[[ -3   1   1   1  -7  -5   1   0 -13]
 [-10  -4   1   2  -8  -3   2   3  29]]
->
[[-13  29]
 [  0   3]
 [  1   2]
 [ -5  -3]
 [ -7  -8]
 [  1   2]
 [  1   1]
 [  1  -4]
 [ -3 -10]]

[[ 29   2  21   5]
 [-31  -4 -25  -1]]
->
[[  5  -1]
 [ 21 -25]
 [  2  -4]
 [ 29 -31]]

[[  2   6 -13 -13 -24  -1  21   4]
 [-32   7  -3  -1  -9   1  24   8]
 [-19  12  18 -23   7   2   3 -14]
 [-18   3   6  -5   0  -2   4   6]
 [-34   5  -2   7   7  -1 -16  13]
 [ -3   0 -15  -2  -9   9  10 -23]
 [ 13   6   1  -4 -10  -2 -22  -3]
 [ 23   3  14 -21   4  -1 -23   2]
 [  2  -2 -17   2   3   2  19  -4]
 [-10  -7  -9  -6   0   4  13   3]
 [ 30  -3  20  -1  -6  -3 -10   0]
 [ -3  -7  13 -17  13   1  -2  -2]]
->
[[  4   8 -14   6  13 -23  -3   2  -4   3   0  -2]
 [ 21  24   3   4 -16  10 -22 -23  19  13 -10  -2]
 [ -1   1   2  -2  -1   9  -2  -1   2   4  -3   1]
 [-24  -9   7   0   7  -9 -10   4   3   0  -6  13]
 [-13  -1 -23  -5   7  -2  -4 -21   2  -6  -1 -17]
 [-13  -3  18   6  -2 -15   1  14 -17  -9  20  13]
 [  6   7  12   3   5   0   6   3  -2  -7  -3  -7]
 [  2 -32 -19 -18 -34  -3  13  23   2 -10  30  -3]]

[[ -1  12   2   1 -12   0]
 [-25 -12 -16   8  -8  14]
 [  6  -1   2  18  -1   3]
 [ -1   3  -2  31  -1  -6]
 [  2  11  10  17  -4 -15]
 [-10  14  -2 -22 -15  12]
 [ -2  -5 -14  10  10 -15]]
->
[[  0  14   3  -6 -15  12 -15]
 [-12  -8  -1  -1  -4 -15  10]
 [  1   8  18  31  17 -22  10]
 [  2 -16   2  -2  10  -2 -14]
 [ 12 -12  -1   3  11  14  -5]
 [ -1 -25   6  -1   2 -10  -2]]

[[ 11  15  19 -25  -6  -7  15  18]
 [ 27  28  16 -39 -13 -26  16  36]
 [  1 -10 -13 -37  36 -20   0  -9]]
->
[[ 18  36  -9]
 [ 15  16   0]
 [ -7 -26 -20]
 [ -6 -13  36]
 [-25 -39 -37]
 [ 19  16 -13]
 [ 15  28 -10]
 [ 11  27   1]]

[[-23  21]
 [-10 -30]
 [ -8   9]]
->
[[ 21 -30   9]
 [-23 -10  -8]]

[[ -7 -17]
 [  1   5]
 [  2 -19]
 [ 28  -1]
 [  0   7]
 [  5  38]
 [-14  -9]
 [  6   8]
 [ 13  10]
 [-31   7]
 [  7   9]
 [  8  25]]
->
[[-17   5 -19  -1   7  38  -9   8  10   7   9  25]
 [ -7   1   2  28   0   5 -14   6  13 -31   7   8]]
